Here is a tiny trained network, its code and every weight. The questions are about switching its units off for an input and a class, where a switched-off unit gives its printed mean instead of its output.

import numpy as np


def w(rows, s, z=0):
    codes = np.array(rows[::2]) - 128.0
    scale = np.full(codes.shape[1], s)
    scale[-1] = z or s
    return codes * scale


def f(y):
    return y / 2 * (1 + np.tanh(0.7978845608 * (y + 0.044715 * y**3)))


def log_softmax(a):
    a = a - a.max(-1, keepdims=True)
    return a - np.log(np.exp(a).sum(-1, keepdims=True))


def net(x, mask):
    res = np.array(x, float).reshape(1, 8) / 4 @ E
    y = f(res @ A[0][:, :-1].T + A[0][:, -1])
    res = res + np.where(mask, y, B[0][:, -1]) @ B[0][:, :-1]
    return log_softmax(res[-1] @ U[:, :-1].T + U[:, -1])


A, B = {}, {}
E = w([
[102,107,138,100,108,127,108],'x0',
[251,31,107,65,183,33,84],'x1',
[86,70,204,47,162,113,254],'x2',
[109,116,136,99,103,121,112],'x3',
[130,136,128,145,139,105,133],'x4',
[79,94,142,67,73,112,92],'x5',
[119,109,130,112,123,155,121],'x6',
[96,208,12,52,240,131,122],'x7',
],0.01)
A[0] = w([
[143,159,112,155,83,147,106,215],'N0',
[146,115,168,181,113,146,51,184],'N1',
[22,205,69,114,150,158,147,170],'N2',
[120,103,107,144,112,154,96,174],'N3',
[151,108,33,92,164,97,83,113],'N4',
[115,111,198,161,106,146,169,214],'N5',
[88,125,124,57,170,117,218,124],'N6',
[75,114,132,208,70,163,157,225],'N7',
[109,87,149,138,123,129,158,156],'N8',
[156,85,135,71,145,88,201,98],'N9',
[158,115,132,210,89,133,59,208],'N10',
[127,166,64,148,140,144,8,208],'N11',
[80,157,156,159,82,139,190,255],'N12',
[154,84,178,134,86,124,211,125],'N13',
[149,155,102,140,94,115,101,240],'N14',
[92,125,117,148,120,97,92,177],'N15',
[167,122,73,54,180,101,120,95],'N16',
[240,40,170,139,106,109,107,176],'N17',
],0.015,0.0052)
B[0] = w([
[101,107,134,158,151,196,71,181],'N0',
[62,144,113,78,161,147,127,193],'N1',
[91,249,73,218,120,78,139,235],'N2',
[133,135,109,122,141,163,114,154],'N3',
[215,106,78,92,99,174,211,220],'N4',
[167,134,208,104,93,112,124,213],'N5',
[78,134,156,142,136,98,236,226],'N6',
[142,117,189,121,149,241,86,219],'N7',
[161,137,147,131,118,100,122,172],'N8',
[139,30,141,217,214,131,113,213],'N9',
[40,123,115,34,99,150,106,217],'N10',
[228,151,80,159,80,184,90,241],'N11',
[121,164,230,102,57,131,145,220],'N12',
[198,103,150,198,94,77,106,216],'N13',
[127,147,89,94,127,161,71,179],'N14',
[139,151,116,130,125,145,101,152],'N15',
[153,60,123,92,175,176,206,219],'N16',
[113,130,66,88,114,3,24,250],'N17',
],0.025,0.019)
U = w([
[55,162,197,82,165,238,60,117],'0',
[47,77,38,79,130,115,55,68],'1',
[81,200,66,225,92,176,98,209],'2',
[200,102,117,78,129,189,143,161],'3',
[174,132,255,159,93,141,136,216],'4',
[134,58,149,186,154,36,86,131],'5',
[17,181,166,227,157,109,215,1],'6',
[77,43,129,146,211,138,217,82],'7',
],0.0098,0.0014)

Each question gives the input, the list of numbers given to net, and the class t.
The units are the neurons (one row each of A and B). Each row of codes is followed by its name. A weight is (code - 128) times the scale printed after its matrix; where a second scale follows, it is the last column's (A, B and U).
mask holds one flag per neuron, in row order. A switched-off neuron (its flag False) gives its mean, the last column of its row in B, instead of its output. The means were averaged over made-up inputs and are rounded, as every weight is.
A unit's drop is (log p(t) with every unit on - log p(t) with that unit switched off) / (log p(t) with every unit on - log p(t) with every unit switched off).
The circuit of an input: a set's keep is (log p(t) with only the set's units on - log p(t) with every unit switched off) / (log p(t) with every unit on - log p(t) with every unit switched off). Starting from the 12 units with the biggest drops (on a tie, the unit counted first), units are removed one at a time, each time the one whose removal leaves the highest keep (on an exact tie, the one counted first), for as long as the keep stays at least 0.8.
units of the circuit, in order: the units of the circuit, biggest drop first
k most important neurons: the k neurons with the biggest drops, biggest first
drop when u is switched off: that unit's drop, to one decimal
input [-7,2,-7,-7,4,-4,3,0], class 1: units of the circuit, in order	(N10)
input [5,1,1,8,6,8,2,0], class 5: 2 most important neurons	(N10, N16)
input [8,8,1,-4,-6,6,1,-8], class 5: 2 most important neurons	(N13, N9)
input [8,1,-7,-6,-8,5,-2,-3], class 1: 2 most important neurons	(N12, N17)
input [7,1,-8,1,8,1,0,6], class 3: 3 most important neurons	(N4, N16, N17)
input [6,-4,0,-5,-7,8,-4,-6], class 0: 2 most important neurons	(N7, N1)
input [5,-8,1,0,-4,-5,-8,2], class 6: 2 most important neurons	(N2, N11)
input [6,0,-1,8,1,0,7,1], class 2: 2 most important neurons	(N17, N16)
input [4,0,7,-2,4,-6,-3,7], class 6: 2 most important neurons	(N2, N6)
input [-6,2,-8,-1,8,2,-2,4], class 3: drop when N4 is switched off	0.5
input [6,-8,-5,-7,-4,4,7,-1], class 0: drop when N7 is switched off	0.7
input [0,4,1,-5,4,8,-8,-2], class 5: drop when N10 is switched off	0.1
